Known rows, with every way that one mark hangs from another:
k952(k10(k617(k754)) k909(k820)): [ 1.23 -5.81 -0.89  1.40 -0.49  2.19  2.01  0.94  2.10  2.94  5.49  3.82
  3.13  2.38  1.17  0.45 -2.66 -0.02 -1.75]
k617(k754(k909)): [ 3.99 -1.72 -1.39 -1.01  0.60 -2.06  1.01 -5.41  0.70  5.68 -0.01  2.55
  4.08  0.31 -0.65 -1.00 -5.06  2.66  1.87]
k617(k754(k909(k820 k952(k10)))): [ 2.89 -2.68 -0.17  1.08 -0.16 -0.22  3.44 -4.52 -0.76  5.55  1.59  2.05
  4.32  0.16 -1.40  0.82 -3.28  1.81  2.07]
k617(k754 k909(k820 k952(k10))): [ 1.75 -2.84 -0.11 -0.77 -2.05  0.29  1.78 -5.07 -2.69  3.70  2.45 -0.61
  3.75  2.40 -1.92  0.30 -1.66  2.53  0.67]
k952(k10(k617(k754(k909(k820))))): [ 2.78 -3.24 -0.71  1.75  1.22  0.99  1.45 -2.24 -0.24  5.12  4.85  2.85
  2.16 -0.13  0.83 -0.32 -4.14  0.51  0.84]
k617(k754 k909(k952(k10))): [ 0.61 -2.47 -0.21 -1.79 -1.91 -0.88 -0.63 -5.71 -0.78  3.28  1.31 -0.71
  3.27  2.03 -0.41 -0.88 -1.80  4.00  1.47]
k952(k10): [ 0.85  0.51 -0.05  1.97 -0.92 -0.03 -0.87 -2.01 -0.70  4.29  4.00  0.29
  0.83  0.18 -0.38  1.19 -1.74  2.22  1.40]
k952(k10 k617 k909): [-0.67 -1.39  1.02  1.21 -4.62 -1.15  1.20  1.97  4.16  2.29  4.72  1.62
 -2.47  2.15 -0.58  1.64  1.99  3.22  0.76]
k952(k10(k820) k909(k617(k754))): [-0.29 -2.15 -5.52  0.86 -3.42  0.67 -1.34 -0.53  2.91  3.69  5.17  3.14
  2.14  0.51  0.74  1.95 -3.99  3.27 -0.72]
k754(k909(k617 k952)): [ 1.80  0.18 -0.92 -1.98 -1.51  1.56  2.60 -4.69 -0.86  5.40  2.89 -0.85
 -0.80 -4.24 -4.19  2.31 -2.34  1.79  1.26]
k952(k10 k617(k754) k909(k820)): [ 0.83 -3.68 -0.13  2.92 -4.14 -1.20  4.01  2.12  3.44  3.10  4.13  3.39
  0.28  4.16 -1.12  1.85  0.66  2.46  0.67]
k952(k909): [ 0.34 -1.63 -0.54 -2.43 -2.09 -0.15 -1.04 -0.83  2.43  2.05  2.34  0.99
  1.69  0.94 -1.10  0.80 -0.64  1.83 -2.07]
k754(k909(k617)): [ 3.70  1.46 -2.28 -2.82 -0.45  0.62  2.00 -4.65 -0.89  6.60  2.56 -0.01
 -0.73 -3.15 -3.51  0.87 -4.30  0.91  1.20]
k820(k754 k952): [ 0.00 -2.04  0.77 -0.47  2.34 -0.19 -0.86 -4.36  2.68  4.36  1.82  2.05
  4.94  2.26 -1.13  2.59 -5.08  3.19  0.85]
k820(k754 k952(k10)): [-0.62 -1.93  1.33  1.16  1.97  0.95 -0.48 -3.63  2.96  4.75  2.94  1.76
  4.70  2.84  0.30  2.54 -5.28  3.24  2.10]
k754(k909(k952(k617))): [ 1.43 -0.02  2.79 -1.76 -2.28 -0.38  2.57 -4.46 -0.63  4.42  2.59 -0.12
 -1.03 -3.03 -2.97  1.98  0.31  2.52  2.43]
k909(k820(k754) k952): [ 1.30 -3.27  3.08  1.71 -1.54  0.65  2.67 -1.44 -1.69  1.73  3.01 -0.94
  3.78  0.10 -6.17  5.93 -0.47  1.73 -0.29]
k617(k754 k909): [ 3.16 -1.37 -2.02 -3.76 -1.03 -2.36 -1.15 -6.02 -0.71  4.02  0.29  0.12
  3.54  2.51 -0.91 -2.27 -3.91  3.32  0.43]
k820(k754 k952(k909)): [-0.88 -3.50  0.60 -1.74  0.97  0.65 -0.60 -2.91  4.89  3.21  1.97  2.49
  5.11  3.45 -0.25  2.39 -4.54  3.04 -0.35]
k820(k754): [ 2.82 -1.75  1.48 -1.18 -0.18 -2.26 -1.38 -1.79  2.20  2.81  0.57 -0.16
  4.02  1.67 -3.34  2.77 -4.64  3.23  0.96]
k10(k820): [ 0.83  1.32 -2.41 -0.38 -2.10 -2.26 -4.00 -3.94 -2.54  3.38  4.58  2.79
  2.22 -2.71 -1.02  2.76 -2.41  3.89 -1.24]
k10(k617(k909)): [ 2.61 -2.34 -0.72 -4.14  0.95  0.38 -1.96 -3.88 -1.42  3.04  4.54  1.11
  0.10 -1.32 -0.67 -1.50 -3.00  1.16 -2.13]

Rows:
[ 1.68 -1.56 -2.76 -4.11 -0.76 -0.43 -4.59 -5.00 -3.18  3.01  7.17  3.45
  1.16 -3.13  0.51  0.18 -3.62  2.49 -2.83] | k10(k617(k909) k820)
[ 1.59  0.21  2.26  0.28 -3.87 -1.75  1.77 -0.67 -0.52  4.14  4.72 -0.74
 -2.14  2.63 -2.85  1.83  0.18  2.89  2.50] | k952(k10 k617(k909(k820(k754))))
[-1.29 -0.30 -3.95  2.58 -3.08  1.82 -0.42 -2.36 -1.20  3.25  6.00 -0.45
 -0.79 -4.12 -3.96  5.15 -1.21  3.70 -0.35] | k909(k617 k952(k10(k820)))
[-1.81  0.43 -2.67 -0.40 -2.10 -1.27 -2.85 -3.97  0.04  3.48  5.82  4.81
  1.21 -1.19  0.42  2.85 -0.64  4.33 -1.66] | k10(k820(k952(k617 k909)))
[-1.32 -1.77 -4.23 -0.74  0.72  1.82  0.25 -4.07  2.63  4.59  3.28  3.28
  2.41  0.67 -0.12  0.95 -3.23  2.51 -2.03] | k820(k952(k909(k617(k754))))
[ 2.16 -3.97 -0.28 -2.41  0.28 -0.18 -2.68 -3.83  0.03  2.96  5.98  4.29
  3.68 -3.65 -0.22  2.78 -5.51  2.74 -0.73] | k10(k617 k820(k754(k909(k952))))
[ 3.93 -1.70 -1.69 -2.65 -0.93 -1.47  0.90 -5.39 -2.85  4.42  1.33  0.44
  3.96  3.03 -2.15 -1.20 -3.66  2.06 -0.25] | k617(k754 k909(k820))
[ 2.05  0.00 -0.35 -2.05 -1.65 -2.22 -2.91 -4.24 -0.59  4.21  3.33  2.47
  4.07 -1.50 -1.30  3.12 -5.22  3.86  1.09] | k10(k820(k754(k909)))
[ 2.60 -1.33 -6.78  2.48  1.33  1.68  3.82 -3.78 -1.69  6.49  4.12  2.76
  2.45  0.07 -4.49  2.91 -5.27  0.87 -1.84] | k909(k617(k754) k820(k952))
[-1.25 -1.30 -1.24 -0.91 -1.89 -1.77 -2.81 -3.19  2.12  3.08  4.57  4.48
  3.26  0.50 -0.16  3.87 -3.02  4.98 -0.56] | k10(k820(k754 k952(k617 k909)))
[ 0.86  1.31  1.36 -0.23 -4.00 -2.08  0.11 -1.55 -0.43  3.81  4.78 -0.69
 -3.63  1.42 -1.59  0.33  1.30  3.61  2.40] | k952(k10 k617(k909))
[-0.88 -1.79 -1.61  0.57  2.43  2.07 -0.55 -5.51 -0.08  5.45  5.33  3.50
  2.47  0.87  2.63 -0.65 -3.41  2.08 -0.13] | k820(k952(k10(k617(k754 k909))))
[ 2.49 -2.28  1.49 -1.38 -0.99  0.30  1.61 -2.79  2.37  4.34  1.43 -1.04
  2.60 -0.33 -4.00  3.37 -5.28  2.60  3.00] | k820(k754(k909(k617 k952(k10))))
[ 1.18 -5.74  0.96  0.63 -0.86  2.55  1.70  1.95  2.78  2.30  5.74  2.35
  2.93  2.49  0.09  1.82 -3.02  0.00 -1.40] | k952(k10(k617) k909(k820(k754)))
[-1.22 -3.14 -0.08  2.49 -1.19  0.80 -1.25 -2.98 -0.71  2.39  5.59  1.96
  2.08 -2.85 -0.12  3.02 -0.64  3.62 -0.06] | k909(k952(k10(k617(k754) k820)))
[ 3.74 -2.02 -1.26  0.01  1.31 -0.58  2.95 -5.78 -0.63  6.46  1.29  3.64
  4.71  0.71 -0.73 -0.28 -4.90  1.45  1.32] | k617(k754(k909(k820(k952))))
[ 0.91 -1.57  1.76 -2.11  2.34  0.85  1.03 -5.91  2.48  6.08  1.71  1.98
  4.62  1.51 -0.63  1.74 -5.92  2.52  2.52] | k820(k754(k909) k952)
[ 3.54 -4.01 -2.11 -3.44  1.61 -0.44 -1.35 -4.50 -0.29  3.33  3.27  2.44
  2.48  0.21  0.17 -2.38 -4.74  1.71 -1.70] | k10(k617(k754 k909))
[ 1.74 -1.63  1.06  1.52  0.36 -0.26  3.12 -1.98 -0.61  4.35  3.79  2.17
  2.76  2.23 -4.25  4.12 -2.42  1.60 -0.02] | k909(k820(k754 k952(k617)))
[-1.09  1.21 -0.32 -1.36 -0.28 -0.54 -0.05 -5.43 -0.39  4.92  4.05  1.90
 -0.97  0.66 -0.99  0.77  0.00  3.44 -0.19] | k820(k952(k617(k909)))
[ 1.67 -2.27 -0.07  0.60 -0.03  0.28 -2.00 -2.37  0.01  4.23  6.39  3.15
  2.60 -1.38  1.45  1.71 -5.22  2.52  1.17] | k952(k10(k617 k820(k754(k909))))
[ 2.40 -3.78 -1.82 -1.31  0.53 -1.42 -4.11 -2.70  0.10  2.51  5.89  4.75
  3.76 -2.33 -0.33  2.54 -6.02  2.99 -1.83] | k10(k617 k820(k754))
[ 0.22 -2.23  0.42  1.17 -2.44  1.90  1.84  0.98  1.13  2.93  4.86  0.99
  1.80  2.39 -0.54  1.71 -0.44  0.64 -0.76] | k952(k10 k909(k820))
[ 3.27 -0.32  1.26 -4.22 -1.58 -0.56  0.23 -3.86 -2.92  3.42  2.44 -1.96
  2.36  2.25 -3.86  0.90 -2.78  1.60 -0.18] | k617(k909(k820(k754)))
